Below are the code and all the weights of a small trained network. Each question names an input and a class and asks about switching units off, where a switched-off unit gives its printed mean instead of its output.

import numpy as np


def w(rows, s, z=0):
    codes = np.array(rows[::2]) - 128.0
    scale = np.full(codes.shape[1], s)
    scale[-1] = z or s
    return codes * scale


def f(y):
    return np.maximum(y, 0)


def log_softmax(a):
    a = a - a.max(-1, keepdims=True)
    return a - np.log(np.exp(a).sum(-1, keepdims=True))


def net(x, mask):
    res = np.array(x, float).reshape(1, 5) / 4 @ E
    y = f(res @ A[0][:, :-1].T + A[0][:, -1])
    res = res + np.where(mask, y, B[0][:, -1]) @ B[0][:, :-1]
    return log_softmax(res[-1] @ U[:, :-1].T + U[:, -1])


A, B = {}, {}
E = w([
[131,126,132,134,125,124],'x0',
[92,136,89,121,117,60],'x1',
[176,217,125,206,247,135],'x2',
[130,130,140,125,128,121],'x3',
[146,124,202,149,130,181],'x4',
],0.015)
A[0] = w([
[68,81,66,35,9,126,253],'N1',
[156,142,122,141,176,187,153],'N2',
[96,42,152,134,89,145,230],'N3',
[95,115,104,105,114,66,57],'N4',
[93,45,120,108,122,72,27],'N5',
[89,141,97,115,184,85,57],'N6',
[155,171,136,200,246,84,143],'N7',
],0.014,0.0056)
B[0] = w([
[80,3,235,117,148,84,254],'N1',
[125,68,161,73,189,99,171],'N2',
[218,104,157,58,104,119,186],'N3',
[61,138,181,219,147,96,163],'N4',
[27,189,139,196,122,221,170],'N5',
[89,196,77,156,64,91,149],'N6',
[38,166,113,188,162,137,211],'N7',
],0.011,0.031)
U = w([
[138,66,149,18,49,47,248],'0',
[93,98,188,140,154,161,140],'1',
[131,155,90,138,182,73,207],'2',
[77,161,58,174,73,116,1],'3',
[176,84,200,9,17,220,3],'4',
],0.011,0.0097)

Each question gives the input, the list of numbers given to net, and the class t.
The units are the neurons (one row each of A and B). Each row of codes is followed by its name. A weight is (code - 128) times the scale printed after its matrix; where a second scale follows, it is the last column's (A, B and U).
mask holds one flag per neuron, in row order. A switched-off neuron (its flag False) gives its mean, the last column of its row in B, instead of its output. The means were averaged over made-up inputs and are rounded, as every weight is.
A unit's drop is (log p(t) with every unit on - log p(t) with that unit switched off) / (log p(t) with every unit on - log p(t) with every unit switched off).
The circuit of an input: a set's keep is (log p(t) with only the set's units on - log p(t) with every unit switched off) / (log p(t) with every unit on - log p(t) with every unit switched off). Starting from all 7 units, units are removed one at a time, each time the one whose removal leaves the highest keep (on an exact tie, the one counted first), for as long as the keep stays at least 0.8.
units of the circuit, in order: the units of the circuit, biggest drop first
most important unit: the unit with the biggest drop
top k neurons: the k neurons with the biggest drops, biggest first
drop when u is switched off: that unit's drop, to one decimal
input [7,4,-8,-1,-4], class 1: most important unit	N5
input [-6,5,7,8,-6], class 3: units of the circuit, in order	(N6 N7)
input [6,-8,1,7,-8], class 2: top 3 neurons	(N1 N3 N5)
input [5,8,1,-7,-4], class 3: units of the circuit, in order	(N6 N2)
input [-8,3,-8,-3,-4], class 1: top 2 neurons	(N5 N4)
input [0,6,5,4,-1], class 3: units of the circuit, in order	(N1 N6)
input [6,0,7,1,-6], class 2: top 3 neurons	(N5 N2 N4)
input [2,8,0,8,-8], class 1: top 3 neurons	(N1 N4 N7)
input [0,-4,-4,-2,-3], class 0: top 2 neurons	(N1 N7)
input [-1,-3,-7,-6,2], class 4: top 2 neurons	(N3 N5)
input [6,8,1,-3,1], class 2: top 3 neurons	(N1 N5 N7)
input [1,5,-5,-6,-7], class 1: top 2 neurons	(N5 N4)
input [0,0,0,-1,-1], class 0: top 2 neurons	(N7 N5)
input [1,3,-3,-5,-4], class 1: units of the circuit, in order	(N5)
input [-5,8,-4,-4,-8], class 1: top 3 neurons	(N5 N1 N4)
input [3,5,-4,-6,-2], class 1: top 3 neurons	(N5 N4 N2)
input [1,7,-3,0,-3], class 1: top 2 neurons	(N5 N4)
input [-5,-3,8,8,-4], class 2: top 2 neurons	(N1 N2)
input [-6,8,8,3,0], class 3: drop when N7 is switched off	0.2
input [-8,8,6,1,-3], class 3: drop when N5 is switched off	0.0
input [-3,-2,2,0,-2], class 2: drop when N5 is switched off	0.1
input [2,5,0,3,3], class 0: drop when N7 is switched off	0.8
input [-7,-6,-6,0,2], class 4: units of the circuit, in order	(N3)
input [5,1,1,6,-7], class 3: units of the circuit, in order	(N1 N6)
